Below are the code and all the weights of a small trained network. Each question names an input and a class and asks about switching units off, where a switched-off unit gives its printed mean instead of its output.

import numpy as np


def w(rows, s, z=0):
    codes = np.array(rows[::2]) - 128.0
    scale = np.full(codes.shape[1], s)
    scale[-1] = z or s
    return codes * scale


def norm(h):
    return h / np.sqrt((h * h).mean(-1, keepdims=True) + 1e-5)


def f(y):
    return np.maximum(y, 0)


def log_softmax(a):
    a = a - a.max(-1, keepdims=True)
    return a - np.log(np.exp(a).sum(-1, keepdims=True))


def net(x, mask):
    res = np.array(x, float).reshape(1, 8) / 4 @ E
    u = 0
    for l in range(2):
        y = f(norm(res) @ A[l][:, :-1].T + A[l][:, -1])
        res = res + np.where(mask[u : u + 6], y, B[l][:, -1]) @ B[l][:, :-1]
        u += 6
    return log_softmax(norm(res)[-1] @ U[:, :-1].T + U[:, -1])


A, B = {}, {}
E = w([
[151,214,84,251,148],'x0',
[169,118,215,224,204],'x1',
[6,157,197,157,119],'x2',
[80,36,85,139,38],'x3',
[46,163,219,236,88],'x4',
[149,3,95,192,64],'x5',
[165,86,105,180,120],'x6',
[244,88,5,102,155],'x7',
],0.0052)
A[0] = w([
[108,184,150,51,91,107],'L0N1',
[177,170,119,122,156,89],'L0N2',
[93,247,152,2,86,101],'L0N3',
[108,218,165,58,110,94],'L0N4',
[152,187,59,66,49,253],'L0N5',
[70,73,95,129,168,176],'L0N6',
],0.0076,0.0057)
B[0] = w([
[133,253,164,225,218,168],'L0N1',
[91,102,220,253,83,156],'L0N2',
[131,232,244,7,214,206],'L0N3',
[184,253,135,35,122,177],'L0N4',
[159,107,233,35,138,254],'L0N5',
[112,73,94,120,99,172],'L0N6',
],0.0075,0.0066)
A[1] = w([
[116,93,155,182,206,136],'L1N1',
[168,133,133,193,206,37],'L1N2',
[194,145,163,200,187,124],'L1N3',
[199,129,177,128,180,150],'L1N4',
[145,55,129,87,165,199],'L1N5',
[4,132,120,178,69,254],'L1N6',
],0.011,0.0019)
B[1] = w([
[87,183,60,207,71,182],'L1N1',
[154,192,2,216,170,186],'L1N2',
[123,162,42,191,162,228],'L1N3',
[51,36,81,253,199,253],'L1N4',
[170,163,40,72,54,210],'L1N5',
[58,89,222,109,20,202],'L1N6',
],0.0066,0.0068)
U = w([
[125,194,223,99,179,161],'0',
[61,107,202,188,11,5],'1',
[130,143,89,249,124,125],'2',
[201,49,105,59,66,193],'3',
],0.016,0.0025)

Each question gives the input, the list of numbers given to net, and the class t.
The units are the neurons (one row each of A and B). Each row of codes is followed by its name. A weight is (code - 128) times the scale printed after its matrix; where a second scale follows, it is the last column's (A, B and U).
mask holds one flag per neuron, layer by layer. A switched-off neuron (its flag False) gives its mean, the last column of its row in B, instead of its output. The means were averaged over made-up inputs and are rounded, as every weight is.
A unit's drop is (log p(t) with every unit on - log p(t) with that unit switched off) / (log p(t) with every unit on - log p(t) with every unit switched off).
The circuit of an input: a set's keep is (log p(t) with only the set's units on - log p(t) with every unit switched off) / (log p(t) with every unit on - log p(t) with every unit switched off). Starting from all 12 units, units are removed one at a time, each time the one whose removal leaves the highest keep (on an exact tie, the one counted first), for as long as the keep stays at least 0.8.
circuit, biggest first: the units of the circuit, biggest drop first
k most important neurons: the k neurons with the biggest drops, biggest first
top k neurons in layer l: the k neurons of layer l with the biggest drops, biggest first
drop of u: that unit's drop, to one decimal
input [4,-6,-6,-3,4,2,-5,1], class 0: circuit, biggest first => (L0N5)
input [-5,7,4,2,0,4,2,5], class 3: top 3 neurons in layer 1 => (L1N5 L1N4 L1N3)
input [0,-4,-4,-1,1,0,-6,4], class 0: top 2 neurons in layer 0 => (L0N3 L0N1)
input [-5,8,6,-6,-5,0,5,-7], class 2: top 2 neurons in layer 0 => (L0N5 L0N3)
input [-6,-1,-4,-6,6,8,2,1], class 3: top 3 neurons in layer 0 => (L0N1 L0N2 L0N3)
input [6,-5,8,6,-2,0,5,3], class 1: 2 most important neurons => (L1N6 L0N3)
input [7,1,-2,8,1,-2,-5,6], class 3: top 3 neurons in layer 0 => (L0N1 L0N3 L0N5)
input [1,5,-8,-5,-2,3,-2,7], class 2: drop of L0N2 => 0.1
input [-4,7,-4,4,-2,-2,7,0], class 2: drop of L0N1 => -0.1
input [-4,6,-7,4,2,-8,0,7], class 2: drop of L1N4 => 0.2
